Below are the code and all the weights of a small trained network. Each question names an input and a class and asks about switching units off, where a switched-off unit gives its printed mean instead of its output.

import numpy as np


def w(rows, s, z=0):
    codes = np.array(rows[::2]) - 128.0
    scale = np.full(codes.shape[1], s)
    scale[-1] = z or s
    return codes * scale


def norm(h):
    return h / np.sqrt((h * h).mean(-1, keepdims=True) + 1e-5)


def f(y):
    return np.maximum(y, 0)


def log_softmax(a):
    a = a - a.max(-1, keepdims=True)
    return a - np.log(np.exp(a).sum(-1, keepdims=True))


def net(x, mask):
    res = np.array(x, float).reshape(1, 5) / 4 @ E
    u = 0
    for l in range(3):
        y = f(norm(res) @ A[l][:, :-1].T + A[l][:, -1])
        res = res + np.where(mask[u : u + 9], y, B[l][:, -1]) @ B[l][:, :-1]
        u += 9
    return log_softmax(norm(res)[-1] @ U[:, :-1].T + U[:, -1])


A, B = {}, {}
E = w([
[159,96,116,150,85,87,151],'x0',
[68,93,97,134,105,101,55],'x1',
[92,189,155,149,127,165,163],'x2',
[83,103,54,11,107,162,216],'x3',
[75,70,164,122,193,130,161],'x4',
],0.011)
A[0] = w([
[206,95,134,182,101,118,111,120],'0.n0',
[124,156,115,59,145,159,182,208],'0.n1',
[129,141,159,130,156,147,122,130],'0.n2',
[92,58,60,100,101,107,34,110],'0.n3',
[137,107,115,189,100,117,93,2],'0.n4',
[66,135,69,166,42,111,111,111],'0.n5',
[127,74,110,88,117,132,251,79],'0.n6',
[223,161,102,130,71,119,122,75],'0.n7',
[130,94,170,233,124,110,126,77],'0.n8',
],0.019,0.0056)
B[0] = w([
[222,191,99,94,131,110,98,212],'0.n0',
[38,193,142,145,61,84,120,247],'0.n1',
[106,165,130,93,190,140,85,165],'0.n2',
[112,29,138,66,109,114,43,221],'0.n3',
[125,135,81,96,137,39,193,166],'0.n4',
[169,182,233,75,52,216,153,185],'0.n5',
[100,96,72,82,160,41,220,253],'0.n6',
[143,94,27,232,80,105,108,213],'0.n7',
[117,140,251,177,183,104,161,215],'0.n8',
],0.022,0.013)
A[1] = w([
[69,167,97,133,102,247,125,85],'1.n0',
[107,185,110,166,161,89,143,114],'1.n1',
[105,169,98,85,141,139,163,161],'1.n2',
[246,161,56,160,130,153,101,2],'1.n3',
[123,93,163,197,51,141,136,38],'1.n4',
[82,107,77,116,124,136,255,79],'1.n5',
[105,85,140,167,141,158,171,71],'1.n6',
[149,120,149,158,226,153,147,22],'1.n7',
[122,117,113,114,93,130,173,51],'1.n8',
],0.025,0.0031)
B[1] = w([
[169,217,101,140,83,254,137,144],'1.n0',
[27,55,133,169,119,136,119,231],'1.n1',
[78,141,123,131,100,117,170,188],'1.n2',
[191,83,103,213,70,24,160,207],'1.n3',
[163,138,69,115,174,143,176,155],'1.n4',
[111,187,85,71,196,36,64,249],'1.n5',
[195,129,153,111,141,130,140,133],'1.n6',
[129,192,128,139,182,165,51,173],'1.n7',
[148,152,84,113,195,110,109,175],'1.n8',
],0.028,0.016)
A[2] = w([
[128,63,132,127,117,187,170,131],'2.n0',
[132,4,97,97,115,176,83,13],'2.n1',
[158,169,185,107,72,142,168,158],'2.n2',
[88,123,148,131,90,165,115,117],'2.n3',
[144,119,132,171,240,142,92,47],'2.n4',
[118,102,214,162,104,122,162,117],'2.n5',
[169,126,96,101,116,119,146,128],'2.n6',
[126,32,89,97,126,161,86,67],'2.n7',
[160,29,90,160,150,111,145,2],'2.n8',
],0.024,0.0042)
B[2] = w([
[101,194,91,108,116,98,131,145],'2.n0',
[124,46,80,68,31,225,57,207],'2.n1',
[189,141,116,83,236,81,130,178],'2.n2',
[141,100,214,169,79,101,165,172],'2.n3',
[114,104,136,205,165,236,64,255],'2.n4',
[114,44,64,108,220,142,171,193],'2.n5',
[54,37,130,182,172,197,201,197],'2.n6',
[110,49,136,105,58,192,42,200],'2.n7',
[183,146,254,121,14,53,174,238],'2.n8',
],0.022,0.0076)
U = w([
[146,216,157,57,118,211,155,47],'0',
[157,187,8,170,102,184,167,2],'1',
[34,166,39,80,152,21,123,195],'2',
[105,119,180,215,217,170,56,186],'3',
[29,189,146,194,86,163,160,27],'4',
[182,103,108,222,92,32,145,212],'5',
[190,120,152,88,228,105,145,38],'6',
[123,66,122,63,72,160,58,229],'7',
],0.019,0.0045)

Each question gives the input, the list of numbers given to net, and the class t.
The units are the neurons (one row each of A and B). Each row of codes is followed by its name. A weight is (code - 128) times the scale printed after its matrix; where a second scale follows, it is the last column's (A, B and U).
mask holds one flag per neuron, layer by layer. A switched-off neuron (its flag False) gives its mean, the last column of its row in B, instead of its output. The means were averaged over made-up inputs and are rounded, as every weight is.
A unit's drop is (log p(t) with every unit on - log p(t) with that unit switched off) / (log p(t) with every unit on - log p(t) with every unit switched off).
The circuit of an input: a set's keep is (log p(t) with only the set's units on - log p(t) with every unit switched off) / (log p(t) with every unit on - log p(t) with every unit switched off). Starting from the 12 units with the biggest drops (on a tie, the unit counted first), units are removed one at a time, each time the one whose removal leaves the highest keep (on an exact tie, the one counted first), for as long as the keep stays at least 0.8.
circuit, biggest first: the units of the circuit, biggest drop first
most important unit: the unit with the biggest drop
k most important neurons: the k neurons with the biggest drops, biggest first
k most important neurons of layer l: the k neurons of layer l with the biggest drops, biggest first
drop of u: that unit's drop, to one decimal
input [-8,1,1,6,-8], class 0: 2 most important neurons of layer 1 : [1.n0; 1.n3]
input [-3,5,6,2,-7], class 0: circuit, biggest first : [0.n5]
input [-2,7,5,-1,-2], class 0: 2 most important neurons of layer 0 : [0.n5; 0.n6]
input [0,4,1,-2,-2], class 6: 2 most important neurons : [0.n5; 1.n1]
input [1,3,7,5,-7], class 0: 3 most important neurons : [0.n5; 1.n0; 1.n3]
input [8,-1,3,-1,3], class 3: circuit, biggest first : [0.n8; 0.n1; 1.n7]
input [5,7,0,-7,2], class 6: 3 most important neurons of layer 0 : [0.n5; 0.n4; 0.n3]
input [8,7,-7,-5,-7], class 5: 2 most important neurons : [0.n0; 1.n3]
input [-8,6,6,5,0], class 0: 2 most important neurons : [0.n6; 1.n0]
input [3,5,7,-5,-8], class 5: 2 most important neurons : [0.n7; 1.n3]
input [-8,0,4,-2,-3], class 4: 4 most important neurons : [0.n3; 0.n6; 0.n5; 0.n8]
input [-3,3,3,-1,-1], class 0: 2 most important neurons : [1.n0; 0.n6]
input [6,5,7,-5,-5], class 5: 3 most important neurons : [0.n0; 0.n7; 0.n1]
input [5,2,-7,-4,7], class 3: most important unit : 0.n8
input [4,4,6,-3,-8], class 5: 2 most important neurons : [0.n7; 1.n3]
input [-3,1,1,0,1], class 4: 2 most important neurons of layer 0 : [0.n6; 0.n5]
input [2,-1,2,1,-3], class 5: 2 most important neurons : [0.n7; 1.n3]
input [5,7,-4,-5,-5], class 5: 2 most important neurons : [0.n0; 0.n7]
input [2,6,-3,0,2], class 7: drop of 0.n3 : 1.1
input [-8,8,2,2,5], class 7: drop of 0.n3 : 0.9
input [0,6,2,1,2], class 7: drop of 0.n3 : 1.0
input [-1,7,1,0,-8], class 7: drop of 0.n3 : 1.0
input [2,3,-1,5,-6], class 7: most important unit : 0.n3
